Below is a small trained network, with its code and all its weights. Each question gives an input and a class and asks what happens when units are switched off, that is, made to give their printed mean instead of their output.

import numpy as np


def w(rows, s, z=0):
    codes = np.array(rows[::2]) - 128.0
    scale = np.full(codes.shape[1], s)
    scale[-1] = z or s
    return codes * scale


def norm(h):
    return h / np.sqrt((h * h).mean(-1, keepdims=True) + 1e-5)


def f(y):
    return np.maximum(y, 0)


def log_softmax(a):
    a = a - a.max(-1, keepdims=True)
    return a - np.log(np.exp(a).sum(-1, keepdims=True))


def net(x, mask):
    res = np.array(x, float).reshape(1, 6) / 4 @ E
    u = 0
    for l in range(4):
        y = f(norm(res) @ A[l][:, :-1].T + A[l][:, -1])
        res = res + np.where(mask[u : u + 7], y, B[l][:, -1]) @ B[l][:, :-1]
        u += 7
    return log_softmax(norm(res)[-1] @ U[:, :-1].T + U[:, -1])


A, B = {}, {}
E = w([
[154,198,241,140,74,143,102,171,126,107,255],'x0',
[205,152,56,166,65,173,155,178,37,100,136],'x1',
[125,130,132,140,130,142,132,126,129,127,122],'x2',
[116,118,122,115,133,136,131,137,125,132,147],'x3',
[128,123,127,131,119,128,128,124,129,134,135],'x4',
[60,222,121,41,129,128,133,25,52,202,102],'x5',
],0.0099)
A[0] = w([
[132,66,134,189,155,97,101,189,170,113,133,150],'0.n0',
[69,138,32,125,131,124,154,49,72,161,87,87],'0.n1',
[172,159,55,160,82,168,147,188,2,116,119,138],'0.n2',
[100,104,171,120,141,117,123,114,142,113,119,167],'0.n3',
[145,4,7,119,157,139,154,162,195,140,54,132],'0.n4',
[213,122,74,151,145,103,119,133,152,49,184,90],'0.n5',
[128,202,143,66,95,168,131,89,106,143,138,2],'0.n6',
],0.0072,0.0048)
B[0] = w([
[106,112,113,158,93,172,34,31,183,59,174,213],'0.n0',
[214,44,160,86,129,216,25,86,25,148,78,214],'0.n1',
[136,149,86,149,154,19,156,221,50,95,136,237],'0.n2',
[89,158,97,105,154,91,87,95,178,96,107,178],'0.n3',
[90,214,84,202,153,93,202,3,162,142,190,254],'0.n4',
[104,71,189,110,127,151,192,124,139,112,79,185],'0.n5',
[170,190,145,212,167,106,137,76,88,166,192,176],'0.n6',
],0.0071,0.0084)
A[1] = w([
[101,221,230,91,93,129,103,181,86,214,163,85],'1.n0',
[115,61,39,157,143,108,163,127,194,59,101,71],'1.n1',
[142,185,118,83,46,125,111,121,68,168,120,49],'1.n2',
[146,91,240,158,97,133,81,232,172,53,163,86],'1.n3',
[204,95,96,183,87,151,254,175,147,77,146,3],'1.n4',
[189,124,131,125,139,205,109,21,128,209,143,159],'1.n5',
[145,146,142,152,84,114,105,212,185,93,190,163],'1.n6',
],0.0079,0.0036)
B[1] = w([
[29,179,143,197,170,115,147,100,215,67,158,242],'1.n0',
[120,205,244,202,189,126,148,105,95,106,148,216],'1.n1',
[96,65,117,158,181,175,99,114,118,66,117,190],'1.n2',
[175,132,76,16,127,196,110,174,106,137,118,243],'1.n3',
[82,126,150,159,66,89,177,163,98,254,111,204],'1.n4',
[94,110,157,122,100,98,132,233,202,119,120,255],'1.n5',
[142,150,121,93,78,166,207,158,91,134,39,232],'1.n6',
],0.0087,0.0069)
A[2] = w([
[122,86,131,53,156,80,103,135,151,202,65,4],'2.n0',
[112,161,141,183,128,76,141,105,127,123,178,24],'2.n1',
[117,79,160,112,134,195,83,90,245,95,117,249],'2.n2',
[125,163,169,71,122,158,99,113,182,125,178,27],'2.n3',
[190,58,39,137,112,153,105,143,75,125,74,250],'2.n4',
[60,134,136,103,141,116,107,154,125,122,110,33],'2.n5',
[159,147,137,49,136,175,80,105,148,71,187,19],'2.n6',
],0.011,0.0016)
B[2] = w([
[164,204,175,103,141,219,202,216,53,180,159,175],'2.n0',
[91,128,205,186,119,92,132,52,107,125,240,215],'2.n1',
[131,204,43,16,55,156,86,70,218,200,92,251],'2.n2',
[179,2,18,212,99,85,58,123,157,112,43,196],'2.n3',
[68,88,151,84,229,107,27,140,175,85,138,196],'2.n4',
[188,134,124,160,224,146,215,168,149,123,121,168],'2.n5',
[215,53,131,183,73,73,108,34,92,165,61,173],'2.n6',
],0.0079,0.011)
A[3] = w([
[139,195,113,81,138,142,105,172,161,229,147,55],'3.n0',
[136,168,95,225,100,78,154,62,100,112,139,124],'3.n1',
[86,173,145,180,168,60,2,84,182,111,150,123],'3.n2',
[120,128,197,75,99,126,139,221,96,172,114,75],'3.n3',
[119,167,117,142,158,179,172,103,101,142,135,121],'3.n4',
[137,223,144,140,114,116,125,109,46,81,248,1],'3.n5',
[108,101,184,206,230,160,121,108,21,72,188,98],'3.n6',
],0.0083,0.0066)
B[3] = w([
[121,144,186,124,158,91,214,111,35,135,128,158],'3.n0',
[131,120,173,149,140,62,184,90,117,185,187,217],'3.n1',
[45,151,107,91,121,203,176,167,184,59,254,246],'3.n2',
[75,183,145,162,125,193,184,141,228,49,188,164],'3.n3',
[191,126,144,103,123,35,99,218,130,211,122,160],'3.n4',
[168,69,206,213,74,36,227,38,134,243,100,172],'3.n5',
[219,4,109,183,74,72,82,166,73,130,27,207],'3.n6',
],0.0097,0.011)
U = w([
[41,194,119,128,155,145,153,57,231,129,205,251],'0',
[151,89,159,231,119,31,196,122,67,167,143,224],'1',
[103,209,150,35,203,167,168,145,121,225,71,77],'2',
[129,72,80,110,207,110,17,185,48,107,53,68],'3',
[209,120,70,79,50,178,37,89,176,140,77,51],'4',
[155,187,137,116,73,196,197,249,87,72,131,72],'5',
],0.015,0.0019)

Each question gives the input, the list of numbers given to net, and the class t.
The units are the neurons (one row each of A and B). Each row of codes is followed by its name. A weight is (code - 128) times the scale printed after its matrix; where a second scale follows, it is the last column's (A, B and U).
mask holds one flag per neuron, layer by layer. A switched-off neuron (its flag False) gives its mean, the last column of its row in B, instead of its output. The means were averaged over made-up inputs and are rounded, as every weight is.
A unit's drop is (log p(t) with every unit on - log p(t) with that unit switched off) / (log p(t) with every unit on - log p(t) with every unit switched off).
The circuit of an input: a set's keep is (log p(t) with only the set's units on - log p(t) with every unit switched off) / (log p(t) with every unit on - log p(t) with every unit switched off). Starting from the 12 units with the biggest drops (on a tie, the unit counted first), units are removed one at a time, each time the one whose removal leaves the highest keep (on an exact tie, the one counted first), for as long as the keep stays at least 0.8.
circuit, biggest first: the units of the circuit, biggest drop first
k most important neurons: the k neurons with the biggest drops, biggest first
k most important neurons of layer l: the k neurons of layer l with the biggest drops, biggest first
drop of u: that unit's drop, to one decimal
input [1,4,7,7,-3,-5], class 5: circuit, biggest first	1.n3
input [-7,-6,8,8,-4,1], class 2: circuit, biggest first	1.n0; 2.n0
input [-8,-1,0,2,2,3], class 2: circuit, biggest first	0.n1; 2.n0
input [-1,0,-7,7,-1,-6], class 0: 3 most important neurons of layer 0	0.n0; 0.n2; 0.n4
input [7,-8,-3,-3,0,0], class 4: circuit, biggest first	0.n4; 1.n3; 2.n3
input [-5,-2,-7,6,0,-6], class 0: 2 most important neurons	0.n0; 0.n2
input [7,1,6,-3,7,6], class 1: 3 most important neurons	0.n6; 2.n2; 3.n6
input [-5,7,8,3,5,2], class 3: 2 most important neurons	0.n1; 2.n4
input [7,3,-5,0,8,-1], class 5: 2 most important neurons	0.n4; 1.n3
input [1,8,-7,-8,-6,-2], class 5: 2 most important neurons	0.n4; 2.n1
input [-8,0,3,-8,4,6], class 2: 3 most important neurons	0.n2; 1.n5; 2.n0
input [0,-7,-4,0,7,1], class 2: 2 most important neurons of layer 0	0.n4; 0.n0
input [0,5,-2,-5,6,4], class 3: 2 most important neurons	0.n1; 0.n4
input [-7,-2,-1,1,-6,7], class 2: circuit, biggest first	2.n0
input [8,1,2,-1,-2,-5], class 5: 3 most important neurons	1.n6; 0.n1; 1.n4
input [-1,-2,1,0,-4,-8], class 0: 2 most important neurons	0.n0; 0.n4
input [1,2,-2,5,-5,-6], class 5: 2 most important neurons	1.n3; 1.n6
input [-3,0,1,-3,5,3], class 2: drop of 0.n2	0.8
input [2,1,-8,-3,-7,-8], class 5: drop of 1.n3	0.7
input [-2,6,2,8,6,8], class 3: drop of 0.n1	0.2
